Each row has two labels, one from each of two sets.
[ 12  30   1  13 -45 -36   0  -5  -8 -40 -15   3  -1 -50 -13 -13 -22  17
  15  -6 -19 -25  -9 -15   3  22 -25 -16  -2   4 -24  24  -4 -12  32  32
  18   3  47 -21 -30  -5 -45   9  11  -6  49   7] -> Z903 + [52]
[  0  19   2  24 -19   8  41 -54 -27 -48  10  20 -15  14 -22  28   6  12
   3  -1   5 -13  19 -21 -13   1   2  22  11  13   1   8 -22 -33  -4  -8
   4  19 -15   0   3   8 -26  -6  -8  -1  -1   3] -> z287 + [46]
[ -7  14  14  -9 -20  22  16 -14  -1 -46  10  11   8  18 -24  28   4  -1
  12  19   9  -8  10  -2 -16  21 -19  13  19  10  -8 -15 -41 -27   5  34
   0  -9   5  -2 -12   9 -34 -26   1  12   2  -2] -> Z325 + [52]
[ -1  15   6  -9 -15   3   2 -19  -6 -16   4  12  -2   5  -7  20   8  -9
  23  16  -2  -5  18  -6   4  21  -4   9  -6  19  -1   0 -38 -13   3  11
  -5  11  11  -8  -8   5 -30 -26  -8  -2   4   8] -> z287 + [52]
[  7  -2   1  -8   5   5 -24 -14  11 -13   5   1   5   3 -11  13  20  -1
   5  29  23  16  12  11   4  16  -4  19  -3  15 -15  -4 -29  -7   3   6
   6   6   7  -7  30  -2  -6 -19 -12  -2  -8   2] -> z287 + [53]
[ -3   4   5   7 -34 -34  -3 -25 -19 -29  -9   6  -3   2  -5   7 -13   3
   9  -7 -10 -21  -5  -2   0   8 -16   9  -2  12  -9  13 -27 -12  16  10
  17  23  37 -15 -16 -19 -37  26  -5  -2  30   1] -> Z903 + [52]
[ 15  16  31  -4   3 -20 -15  15  13 -16  -7  -6 -20 -44 -25 -21   2  16
  12   4   8   8  -9 -10   9  -3  -1  12 -11 -12  -6   2 -11  -7  -3   9
  25   9  25 -24  11  -7 -24 -15  -9 -13  20 -13] -> Z903 + [53]
[  6   7  10 -19  16   0 -13  17  23  11  10   6  16   0  -7   5   9   3
   2  27  10  21   9   6   5  20  -9  -3   0  10  -4  -3 -13   4   4  10
  -3 -24  14  -7  21  -6   0  -6   4  -4  -9   6] -> z287 + [53]
[  6   0   4  39  12   5   9   4   1 -33  10   4 -13 -22 -35 -12   6  14
   0 -29  30  23  14  17   8 -12  -4  34  -8  -2 -18  17  -2   1  -3   6
  20  10  15  -4  15   2  -3 -13  -2   7  -2   8] -> z15 + [46]
[-18   1  17 -44 -13 -14  -3  70  19 -23  23   1   8   0 -11   1  -5 -11
   2   3  25  -6   1  15  -8  35 -23  -3   1  -4 -10 -25 -15   1  14  25
 -14   0  29 -16 -24   1 -18  -7   2   7   1   0] -> Z325 + [52]
[ -4   7  -7 -41 -18   7 -21  24  40  -3   8   5  38  25  -3  20   6 -17
  15  47  39  11   1   4  -2  22 -21 -25  14  11 -15 -35 -23   6  12  42
 -16  -8  13 -21  -9   3  -7   2  89   3   9  -9] -> Z325 + [53]
[-12 -22  13  -4  -7  25  15  -1 -15 -43   2  13 -13   4 -24   3   0  -1
   3 -15  31  -8  23  18   0   0 -11  26   3  -3 -12 -13 -26   8  18  18
   5  27  17   6   4   8 -22 -10 -31  18  -1  -8] -> z287 + [52]
[  2  14  11   5  -1 -17   5 -10   2 -24  -5   2  -8 -20 -25 -12   8   8
   4  -6   8   0   4   1  31   4   7  27 -10  -1  -9  18 -14 -19   5  -1
  17  -4  15  -3  15   1 -12 -10  -8  -1  -1  14] -> Z903 + [46]
[-16  13  30 -38  -3  12  18  28   2 -26  16   5   0   7  -9  23   8   6
  15  14  14  -5   3  -9  10  42 -17   8  30   6   4 -14 -22 -27   4  35
  -5  12   6  -2  -6   6 -32  -9  -3  12   3   7] -> Z325 + [52]
[ -9  21  31 -27 -12 -12  10  51  -4 -23  29   4  -2   4   0   6 -10   2
  15  -9 -15 -13 -17  -5   6  21  -7 -11  18  15   2   3  11 -24   8  33
  -7  -5  13  12 -15  15 -24  20   1  -2   5   4] -> Z903 + [52]
[ -5  -6  14 -13 -13  25  -1  -5  -2 -23 -11  13  -7  -9 -11   4  10  -2
   0   8  23  -2  12  24   4  16  -8  23  -1  28  -4  -8 -39  -7  10  11
  -1  11  17 -16   2 -13 -22 -10 -12  -1  -5  -4] -> Z903 + [53]
[ -4  -2   0   4 -10  -3 -10  12  13  -7   2 -23  15  -5 -11  -7  -7  -1
  -1   0  22 -42   9  11  -7  -3 -16 -11   4  -1  -5 -14   5   9   2   9
   5  -6  13  -8  -5  -3  -5   1  -5 -23   3   3] -> Z325 + [52]
[  8  11  10  18  -8 -21 -10 -21   5 -11 -57  -5   0 -40 -23 -11   0   3
   1   1   9   2   6  -5   2  -3  -1   5  -6  15  -9  30 -23   1   0   9
  32  -2  23 -21   5 -16 -21 -24  -6 -12  25  12] -> Z903 + [53]
[ -2   4  15 -30  17   2  -9  37  19  14  15  23   5  19  10   9  12  -9
   3  22  11  17 -12   4   7  31   0   7   6  -2   0 -20  -6   1  -2  10
  -8  -6   7   5   4   7   3  -5   5   1 -18   0] -> z287 + [52]
[  0   6  -1 -24   4  18  -5 -66 -33   7   1  14   6  23  12  20  16 -19
   5  26  -8 -13   2 -10   7  26  19  12  -4  23   2 -14 -54 -18  -7  -3
  -7  14  -4  -8 -10   2  -8 -19 -11   0  -5   4] -> z287 + [53]
[-12   3   0 -36   6   7 -12  75  55 -13  25  -1  32  42 -38   3 -13  -2
  -3  19  55  24   7  10   4  18 -30 -21  10  -4 -16 -22   5  21  11  30
 -13 -15  20  -8   5  -9   7   1   9  14  -8 -11] -> Z903 + [53]
[ -1  -8  16   0   8 -29 -35  33  35  -5  -2   1   2 -20  -2  -8   5  15
   0   3   4  10 -11  11  19  15   8   2  -4  -4   0   4  -7  19   1   3
   1  -2  11  -6  11  -7  -3  -9 -21 -14   2   6] -> Z903 + [58]
[  1   6  12 -23 -15  -7 -13 -23  11 -36   7  24   2 -17 -16  14  16 -14
   2  18  26  -8  10  15  13  29 -20  28  -5  35 -27   2 -67  -6  13  24
  18  19  45 -12   0  -3 -34 -23 -21 -11   4   0] -> Z903 + [46]
[  3  -3   2   5  19 -15 -24  20  35   8   1  -8  22 -20 -20 -17  19   6
  -2   4  21  26  -1   1  16 -14   0   3 -10  -8   9  19  16  15  -1   0
   7   7  10 -12  22 -12  14  -7  -1 -12  -1  11] -> Z903 + [58]
[-20   2  19 -26 -16 -14  -2  26  15 -24  12   9   6 -13  -6  -1 -19  -2
   9   8   4  -9  -5   0  -1  13 -17 -12  10   2   0 -10  -3  -3  12  19
  -8   2  21  -4  -5  -1  -7  -5   0   3   6 -14] -> Z903 + [52]
[  3  10  12 -18   1  -7 -25  14   2  22  10  -7  10   0   1  -8  -3  -5
   0  24 -17   2 -17 -12   7  23  10  -3   2  -1  -4  -2  -5  -9 -10  19
   2  -8  11 -13  -7 -10  -3 -11  14  -6  11  -3] -> Z903 + [58]
[-14  -2  -2 -23  -2   9   8  65   7 -28  15   7  15  14 -14  -3 -11   5
   9  -2  33  -9  12  23  -5   1 -27 -16  10 -12 -18 -22  12   6  14  22
 -16 -11   8  10  -5   0  -2   6   3  12 -10 -21] -> z15 + [52]
[-11  17  30 -12  20  15   6 -22 -26   5   6   4  -2  12  18  30  20  -8
   6  34 -27  -9 -16 -20   3  33  29   3   4  20  24   1 -15 -41 -18  32
 -14   3  -8  12  -2   9 -27 -18   5 -24  -7   7] -> Z325 + [53]
[ 11   3  12 -25 -11 -10  -5 -13  -3 -18   3  10   0 -13  -4   9   9 -23
  13  11  29  -4   9  18  13  28  -7  17  -5  14 -27  -8 -47  17  10  -1
  -2  12  22  -8   0 -43 -21 -18 -16  12  -9  -4] -> z287 + [53]
[ 21   1 -10 -14 -12  16  -2  -3   0 -27  13   8   2  18 -20   4   5   2
   7   5  25  -1  13 -59  -8   9 -27   3  -8   5   1 -23 -24  -3   7  -2
  -4   0   5  -1 -17   9 -11  -8  -6  11  -9 -11] -> z287 + [46]
[ -5   0  10 -17  -5   8   2 -41 -26 -25  -3  20 -18   7  15  26   4 -12
   4   3   3 -21  -2  11  -2  20   0  26   1  22  -4 -11 -41 -18   8   0
   2  12  15   1   2   7 -30 -10 -13   7  -9  -8] -> z287 + [53]
[  8   4  -8   2 -13 -12 -15   4  20 -14  -3  -1  17 -19 -25  -7   3   0
   0   8  21   5   7  -2   3   5 -27   0   3  -6 -17   7 -21   2   3  21
  13  22  16 -21   4  -8 -16  -2   2  -1  13  18] -> Z903 + [53]
[ -2   5  19   5 -21  -2  10 -13 -22 -30  -2  15   9 -18  -3   6   3 -29
   5 -11  13  -7  12  10   0   6 -13  40   9   9 -14   3 -35 -17  10   8
  16  13  23  -5   5  -5 -35  -9 -14  -3  -4   5] -> Z903 + [53]
[-29  -4  28 -22 -16  -9  -5  52  15 -27  -1  33 -20 -16  -4  -4  -2   8
  -2 -21  19  -1   1  25  18  21 -14  16   2  -5  -9   0 -12  10  16   0
   3   9  28   6  -4   8 -15 -15 -19  12  -6  -7] -> Z903 + [46]
[ -7   5  31 -18  29  13  12  51   0 -16  14   6 -10  18 -30   3  26  -9
   1   8  16  10  -2   7  17  18   3  18   7 -10  -2   3   5 -19   0  14
   1  -3  -1   6  10  20 -14 -27 -18   2 -21   6] -> Z325 + [52]

Each row has two labels, one from each of two sets.
[-41  21  19   5 -19   9   1  17 -11  -1   6 -16 -86   6  12  -7 -31 -18
 -15   7  10  40 -12   0   2  -6  15 -20   8 -27   7  -3 -37   6   1   4
 -14   4  15 -18  -2   1   4  42  -5  46 -20 -37] -> z606 + <86>
[  1   7   5  25 -28   4  13   0 -28  -1  10 -34 -45  11   0   7 -12 -83
   5   2   4  12   5 -12  -4  -9  24 -48   4 -17  -7  -2  -4 -15  -8  -6
 -14  33  -5 -25   6   7 -12 -20  -4 -74  -3 -21] -> Z648 + <86>
[ -2  15  11  17 -16  11 -13  14 -14 -48  15 -15  49   0  -7   5  -1 -14
   2 -13   4   1  -6   5   4 -12  37 -37   9 -29  12   8   6 -21  -7   2
  -1  38   9 -23  -4   2 -17 -10   0  26  17 -12] -> Z648 + <77>
[-19  23   2   6  -2   8   9  13  -8   4  46   2  31   0  30  -7 -27 -26
  -3 -17  11  10   0  21  -5  14  -9 -27  15  -4  21  -2  -1 -14  13  -3
 -26  -4  25 -23  -3  10   4  28   1  67 -17 -22] -> z606 + <80>
[ 13  12   9  17 -28 -15   9   6  10  18  13  -5 -30  12  -9   2   2 -48
   9 -26 -25  14  -6 -17  -5  19  41  -8   5  -7 -21   6  10  -3  -6   3
  -8  52  -5 -50   9 -10  -4 -29  -8 -86  -6 -46] -> Z648 + <86>
[  8  12   7   5  25  15  -4 -27  -9  14  47  -2  43  -2  40  -2  -8 -10
   0  -9  14  19   0   9   2  25 -16 -19   3 -11   8  -6 -12 -11  16  -4
 -20 -12  15 -37  -9  14   4  41   1  58 -24  -6] -> z606 + <80>
[ -5  17   8  -3   6   1   8   4 -16 -11  37  -7  30 -10  19  -4  -9 -14
  -4 -27   2   9   2  17   2   5 -11 -25  12  -7  22  -1   3  -5  14  14
 -17  -6  19 -10  -1   3  19  32   6  67 -41  -6] -> z606 + <77>
[  2  -8  14  13  -3  12 -10  -7  -6  20  32  -4  47  -6  22  12  -8   1
   1 -20  13   4   2  14   5  13 -11 -32  -4  -5  -6  16 -15 -14  15   2
 -28  -4   7 -17  -4  16  -2  10   8  26   4  24] -> z912 + <80>
[-10  10   7  15   1  -4  -4   6 -12  -9   0 -12 -54   5  -1   4  -8  -1
   0 -25  -8   2   2  -7  -3  13  24 -17  -2  -8  -7  -1  -8   3  -4   0
  -3  15  -4 -26   3  19  -8 -12  -8 -33 -22 -58] -> Z648 + <86>
